Below is a small trained network, with its code and all its weights. Each question gives an input and a class and asks what happens when units are switched off, that is, made to give their printed mean instead of their output.

import numpy as np


def w(rows, s, z=0):
    codes = np.array(rows[::2]) - 128.0
    scale = np.full(codes.shape[1], s)
    scale[-1] = z or s
    return codes * scale


def norm(h):
    return h / np.sqrt((h * h).mean(-1, keepdims=True) + 1e-5)


def f(y):
    return y / 2 * (1 + np.tanh(0.7978845608 * (y + 0.044715 * y**3)))


def log_softmax(a):
    a = a - a.max(-1, keepdims=True)
    return a - np.log(np.exp(a).sum(-1, keepdims=True))


def net(x, mask):
    res = np.array(x, float).reshape(1, 3) / 4 @ E
    u = 0
    for l in range(3):
        y = f(norm(res) @ A[l][:, :-1].T + A[l][:, -1])
        res = res + np.where(mask[u : u + 6], y, B[l][:, -1]) @ B[l][:, :-1]
        u += 6
    return log_softmax(norm(res)[-1] @ U[:, :-1].T + U[:, -1])


A, B = {}, {}
E = w([
[239,125,161],'x0',
[118,147,242],'x1',
[136,254,112],'x2',
],0.0073)
A[0] = w([
[149,22,141,3],'L0N0',
[116,207,91,36],'L0N1',
[88,106,121,2],'L0N2',
[158,109,11,38],'L0N3',
[252,98,146,224],'L0N4',
[239,118,134,110],'L0N5',
],0.014,0.0023)
B[0] = w([
[178,96,108,206],'L0N0',
[189,125,113,192],'L0N1',
[159,182,56,131],'L0N2',
[96,131,247,215],'L0N3',
[79,159,115,253],'L0N4',
[87,124,96,211],'L0N5',
],0.014,0.006)
A[1] = w([
[173,60,113,163],'L1N0',
[103,103,26,58],'L1N1',
[124,62,89,2],'L1N2',
[122,162,114,215],'L1N3',
[184,111,143,203],'L1N4',
[199,253,113,62],'L1N5',
],0.011,0.0032)
B[1] = w([
[93,51,66,174],'L1N0',
[82,140,119,158],'L1N1',
[236,128,124,142],'L1N2',
[90,100,126,188],'L1N3',
[2,187,101,162],'L1N4',
[134,77,101,253],'L1N5',
],0.0085,0.0044)
A[2] = w([
[168,212,67,166],'L2N0',
[152,210,253,156],'L2N1',
[228,247,141,31],'L2N2',
[46,128,73,200],'L2N3',
[174,201,137,205],'L2N4',
[239,145,123,1],'L2N5',
],0.011,0.0048)
B[2] = w([
[128,8,57,182],'L2N0',
[95,93,148,241],'L2N1',
[150,148,72,162],'L2N2',
[132,254,97,255],'L2N3',
[104,26,129,176],'L2N4',
[63,102,139,122],'L2N5',
],0.0093,0.0063)
U = w([
[164,51,69,195],'0',
[82,121,184,168],'1',
[93,187,83,146],'2',
[124,153,125,127],'3',
[252,142,165,7],'4',
[217,135,157,2],'5',
],0.02,0.0098)

Each question gives the input, the list of numbers given to net, and the class t.
The units are the neurons (one row each of A and B). Each row of codes is followed by its name. A weight is (code - 128) times the scale printed after its matrix; where a second scale follows, it is the last column's (A, B and U).
mask holds one flag per neuron, layer by layer. A switched-off neuron (its flag False) gives its mean, the last column of its row in B, instead of its output. The means were averaged over made-up inputs and are rounded, as every weight is.
A unit's drop is (log p(t) with every unit on - log p(t) with that unit switched off) / (log p(t) with every unit on - log p(t) with every unit switched off).
The circuit of an input: a set's keep is (log p(t) with only the set's units on - log p(t) with every unit switched off) / (log p(t) with every unit on - log p(t) with every unit switched off). Starting from the 12 units with the biggest drops (on a tie, the unit counted first), units are removed one at a time, each time the one whose removal leaves the highest keep (on an exact tie, the one counted first), for as long as the keep stays at least 0.8.
circuit, biggest first: the units of the circuit, biggest drop first
k most important neurons: the k neurons with the biggest drops, biggest first
top k neurons in layer l: the k neurons of layer l with the biggest drops, biggest first
drop when u is switched off: that unit's drop, to one decimal
input [-4,1,7], class 0: most important neuron : [L0N1]
input [-6,5,-7], class 0: 2 most important neurons : [L0N4; L0N3]
input [6,4,5], class 2: 2 most important neurons : [L0N4; L0N5]
input [8,5,5], class 2: top 4 neurons in layer 0 : [L0N4; L0N5; L0N3; L0N0]
input [-7,-7,2], class 1: top 2 neurons in layer 1 : [L1N0; L1N5]
input [-5,-3,8], class 0: circuit, biggest first : [L0N1; L2N0]
input [-5,8,-8], class 0: circuit, biggest first : [L0N3; L0N0]
input [-7,-6,7], class 0: 2 most important neurons : [L0N1; L2N0]
input [7,5,-1], class 2: circuit, biggest first : [L0N4; L0N3]
input [1,-7,6], class 1: 2 most important neurons : [L0N3; L0N2]
input [6,1,-5], class 2: circuit, biggest first : [L0N4; L2N3]
input [-4,1,4], class 0: top 2 neurons in layer 0 : [L0N1; L0N5]
input [8,4,3], class 2: 2 most important neurons : [L0N5; L0N3]
input [8,-6,8], class 0: circuit, biggest first : [L2N0]
input [-5,-7,-5], class 1: 2 most important neurons : [L0N3; L0N1]
input [8,-2,-6], class 2: circuit, biggest first : [L0N4; L2N3]
input [5,-7,6], class 1: 2 most important neurons : [L0N3; L0N0]
input [-1,-5,6], class 0: 2 most important neurons : [L0N1; L2N2]
input [6,3,3], class 2: top 2 neurons in layer 0 : [L0N3; L0N5]
input [6,1,2], class 2: most important neuron : [L0N3]
input [-2,5,5], class 0: 2 most important neurons : [L0N3; L0N1]
input [-7,3,-3], class 2: top 2 neurons in layer 0 : [L0N3; L0N2]
input [5,-8,-2], class 1: drop when L0N3 is switched off : 0.7
input [5,4,0], class 2: drop when L0N4 is switched off : 0.3
input [0,-7,2], class 1: drop when L0N3 is switched off : 1.1
input [-3,-7,-3], class 1: drop when L0N3 is switched off : 1.4
input [3,-8,2], class 1: most important neuron : [L0N3]
